Below are the code and all the weights of a small trained network. Each question names an input and a class and asks about switching units off, where a switched-off unit gives its printed mean instead of its output.

import numpy as np


def w(rows, s, z=0):
    codes = np.array(rows[::2]) - 128.0
    scale = np.full(codes.shape[1], s)
    scale[-1] = z or s
    return codes * scale


def f(y):
    return y / 2 * (1 + np.tanh(0.7978845608 * (y + 0.044715 * y**3)))


def log_softmax(a):
    a = a - a.max(-1, keepdims=True)
    return a - np.log(np.exp(a).sum(-1, keepdims=True))


def net(x, mask):
    res = np.array(x, float).reshape(1, 7) / 4 @ E
    y = f(res @ A[0][:, :-1].T + A[0][:, -1])
    res = res + np.where(mask, y, B[0][:, -1]) @ B[0][:, :-1]
    return log_softmax(res[-1] @ U[:, :-1].T + U[:, -1])


A, B = {}, {}
E = w([
[127,129,128],'x0',
[128,128,129],'x1',
[130,128,127],'x2',
[71,41,135],'x3',
[125,97,185],'x4',
[123,128,128],'x5',
[7,189,131],'x6',
],0.014)
A[0] = w([
[197,105,86,1],'n1',
[112,101,169,75],'n2',
[240,78,50,156],'n3',
[214,56,177,120],'n4',
[167,187,253,65],'n5',
[139,217,162,111],'n6',
],0.019,0.0079)
B[0] = w([
[106,251,119,175],'n1',
[206,103,162,143],'n2',
[48,84,235,252],'n3',
[220,106,8,238],'n4',
[31,79,211,164],'n5',
[169,170,83,176],'n6',
],0.019,0.023)
U = w([
[79,218,142,253],'0',
[126,111,171,143],'1',
[255,251,14,41],'2',
],0.0097,0.0052)

Each question gives the input, the list of numbers given to net, and the class t.
The units are the neurons (one row each of A and B). Each row of codes is followed by its name. A weight is (code - 128) times the scale printed after its matrix; where a second scale follows, it is the last column's (A, B and U).
mask holds one flag per neuron, in row order. A switched-off neuron (its flag False) gives its mean, the last column of its row in B, instead of its output. The means were averaged over made-up inputs and are rounded, as every weight is.
A unit's drop is (log p(t) with every unit on - log p(t) with that unit switched off) / (log p(t) with every unit on - log p(t) with every unit switched off).
The circuit of an input: a set's keep is (log p(t) with only the set's units on - log p(t) with every unit switched off) / (log p(t) with every unit on - log p(t) with every unit switched off). Starting from all 6 units, units are removed one at a time, each time the one whose removal leaves the highest keep (on an exact tie, the one counted first), for as long as the keep stays at least 0.8.
units of the circuit, in order: the units of the circuit, biggest drop first
k most important neurons: the k neurons with the biggest drops, biggest first
drop when u is switched off: that unit's drop, to one decimal
input [-6,-3,3,6,4,8,-5], class 2: units of the circuit, in order -> [n4]
input [-3,-4,-2,0,-4,-2,-4], class 0: units of the circuit, in order -> [n1 n3]
input [7,-3,6,-4,-7,-8,-5], class 0: units of the circuit, in order -> [n3 n1]
input [-3,-2,3,2,1,-6,-7], class 2: 2 most important neurons -> [n4 n1]
input [3,4,-2,-8,-6,7,6], class 2: 2 most important neurons -> [n3 n6]
input [6,-1,-3,-8,-5,-5,6], class 2: 2 most important neurons -> [n3 n6]
input [-6,-1,6,-6,3,-5,-4], class 1: 3 most important neurons -> [n3 n5 n4]
input [-3,-1,-4,-7,-5,5,0], class 0: 2 most important neurons -> [n4 n2]
input [-3,2,-5,-8,-4,4,0], class 0: 2 most important neurons -> [n4 n5]
input [4,2,-5,0,-4,1,6], class 2: 2 most important neurons -> [n3 n5]
input [-6,4,0,-4,-2,-4,-8], class 0: 3 most important neurons -> [n3 n1 n2]
input [-3,2,3,-3,0,1,1], class 2: 3 most important neurons -> [n3 n6 n5]
input [4,1,-5,-7,-3,-7,8], class 2: drop when n6 is switched off -> 1.3
input [4,-8,-7,-7,-6,-2,6], class 2: drop when n1 is switched off -> 0.0
input [-1,1,0,-7,-3,-3,0], class 0: drop when n6 is switched off -> 0.1
